Z17: [ 74 100 164 136]
Z450: [100 138 130 141]
Z97: [ 74 100 137 130]
rev: [130 138 100] -> Z450
rev: [130 137 100] -> Z97
[ 74 100 137 130] -> Z97
rev: [130 137] -> Z97
rev: [137 100  74] -> Z97

Z405: [112  98 177 131 115 119 138 154 100 170 145 140 121 107 104 167 132 107
 106 150 157  97 136 128 102 120 128 121 148 113 133 139 104 160 121 146
 153 108 100 119 124 114 115 140  88 122 117 134 133 168 122 159 134 164
 101 125 103 144 144]
Z563: [112 131  98 115 119 177 138 154 100 170 145 140 121 107 104 167 132 107
 106 150 157  97 136 128 102 120 128 121 148 113 133 139 104 160 121 130
 138 101 100 126 124 112 120 146 104 110 129 121 132 160 119 143 132 143
 105 122  92 134 153]
Z142: [121 148 113 133 139 102 160 121 104 151 142 139 126 132 110 153 131 111
 120 145 136 117 155 129  98 115 120 116 140 120 116 135 119 152 114 149
 154 108  98 119 122 117 118 140  87 123 115 134 135 167 122 159 135 165
 103 121 104 144 144]
Z127: [115 131  98 115 118 177 135 152  99 171 145 141 120 107 103 169 130 107
 106 147 157  97 136 125 102 118 129 121 145 114 131 138 106 158 122 130
 142 101 101 127 124 113 118 146 105 109 128 119 133 159 121 143 132 143
 102 120  92 133 150]
rev: [128 109] -> Z127
rev: [122 119] -> Z142
rev: [177 119 115  98 131] -> Z563
[112  98 177 131 115 119 138 154 100 170 145 140 121 107 104 167 132 107
 106 150 157  97 136 128 102 120 128 121 148 113 133 139 104 160 121 146
 153 108 100 119 124 114 115 140  88 122 117 134 133 168 122 159 134 164
 101 125 103 144 144] -> Z405
rev: [121 129 110] -> Z563
rev: [119 135 116 120 140] -> Z142

Z582: [108 109  91  81]
Z593: [141 126 104  92]
Z795: [167 160 170  88]
rev: [ 92 104 126] -> Z593
rev: [ 88 170 160] -> Z795

Z985: [127 109 147 115]
Z10: [126 125 125 126]
Z427: [125 126 137 117]
Z705: [124 114 132 118]
Z952: [126  97 147 115]
Z902: [138 174  90 125]
[126  97 147 115] -> Z952
[126 125 125 126] -> Z10
rev: [137 126] -> Z427
rev: [ 90 174 138] -> Z902
rev: [147  97] -> Z952

Z157: [124 109 122 131 145 126 144 133 119 150 155 113 134 123 126 120 120 129
 127 142 112 123 120 163 122 109 154 125 131 128 125 107 150 138 124 100
 124 137 117 120 114 133 130 135 106 105 126 148 155 106 108 118]
Z730: [123 133 113 139 143 124 121 144 140 149 141 130 109 135 143  92 116 119
 149 140 125 141 132 166 119 119 132 130 122 126 136 113 134 127 122  99
 147 149 123 125 135 127 132 134 116 124 148 148 133 115 110 109]
Z796: [124 109 122 131 145 126 144 133 119 150 155 113 134 123 126 120 120 129
 127 142 112 123 120 163 122 109 154 125 131 128 125 107 150 138 124 100
 124 137 117 120 114 133 130 135 106 105 126 148 155 116 121 137]
Z775: [133 123 126 120 120 146 139 130 129 133 158 128 129 125 122 123 122  92
 143 140 124 117 146 151 113 108 154 131 138 105 128 104 148 125 141 106
 136 150 105 133 138 128 134 132 133 122 119 146 127 110 133 134]
Z253: [130 144 129 131 121 120 103 133 147 119 102 142 109 136 144 106 127 134
 139 119 144 147 129 118 135 149  96 133 114 136 135 145 106 122 121 142
 145 122 146 129 137 120 124 126 136 148 145 118 104 135 117 104]
Z498: [141 130 108 127 127 132 104 143 132 134 125 144 112 139 144  94 119 130
 131 122 139 154 131 149 133 132 105 144 113 139 130 120 128 136 114 109
 150 135 133 126 133 140 150 130 129 134 152 135 120 111 106  99]
Z314: [124 109 122 131 145 126 144 133 119 150 155 113 134 123 126 120 120 129
 127 142 112 123 120 163 122 109 154 125 131 128 125 107 150 138 124 100
 124 137 117 120 114 133 130 135 106 128 110 118 140 140 153 148]
[124 109 122 131 145 126 144 133 119 150 155 113 134 123 126 120 120 129
 127 142 112 123 120 163 122 109 154 125 131 128 125 107 150 138 124 100
 124 137 117 120 114 133 130 135 106 105 126 148 155 116 121 137] -> Z796
[124 109 122 131 145 126 144 133 119 150 155 113 134 123 126 120 120 129
 127 142 112 123 120 163 122 109 154 125 131 128 125 107 150 138 124 100
 124 137 117 120 114 133 130 135 106 105 126 148 155 106 108 118] -> Z157

Z37: [126 124 138 139 121 124 117 136 140 131 133 138 114 140 135 118 127 141
 138 128 138 132 124 123 124 120 126 137 116 132 116 120 116 124 129 129]
Z528: [131 124 112 124 135 123 139 119 116 131 129 114 145 145 115 117 143 144
 113 109 116 119 135 114 130 116 128 118 136 127 137 131 143 103 129 127]
Z363: [102 132 134 126 108 129 122 132 132 127 128 148 112 143 145 139 120 137
 146 128 148 144 120 124 121 138 128 127 114 127 115 121 108 129 129 128]
Z701: [128 127 123 136 129 128 129 137 130 129 132 131 132 165 133 118 149 178
 129 102 132 134 126 108 129 121 132 132 127 128 126 128 131  89 129 127]
Z443: [118 131 107 123 110 130 109 149 148 127 127 152 108 142 152 131 159 142
 146 118 152 143 117 121 116 129 126 123 110 129 111 115 107 112 125 127]
[128 127 123 136 129 128 129 137 130 129 132 131 132 165 133 118 149 178
 129 102 132 134 126 108 129 121 132 132 127 128 126 128 131  89 129 127] -> Z701
rev: [165 132 131 132] -> Z701
rev: [128 127 132 132 121 129 108 126 134 132 102] -> Z701

Z369: [123 134 160  79 159 126]
Z983: [134 159 123 160  79  99]
Z531: [171 122 134 106 112  88]
Z215: [170 133 155  89 141  95]
rev: [141  89 155 133 170] -> Z215
rev: [134 122] -> Z531
rev: [159  79 160 134 123] -> Z369
rev: [133 170] -> Z215

Z969: [123 149 130 114 110 138 116 111 105]
Z567: [149 128 114 110 138 116 111 105 105]
Z688: [123 149 130 181 110 135 116 111 105]
rev: [111 116 135 110 181] -> Z688
rev: [105 111 116 138 110 114 130 149] -> Z969
rev: [135 110 181 130 149 123] -> Z688
rev: [111 116 138 110 114 128] -> Z567
rev: [116 135 110 181 130 149 123] -> Z688
[149 128 114 110 138 116 111 105 105] -> Z567
rev: [105 111 116 138 110 114 128 149] -> Z567

Z711: [117 124 127  95]
Z318: [120 127 131 144]
Z169: [134 119 123 186]
Z14: [144 131 138 145]
Z874: [137 137 149 150]
rev: [149 137 137] -> Z874
rev: [124 117] -> Z711
rev: [ 95 127 124] -> Z711

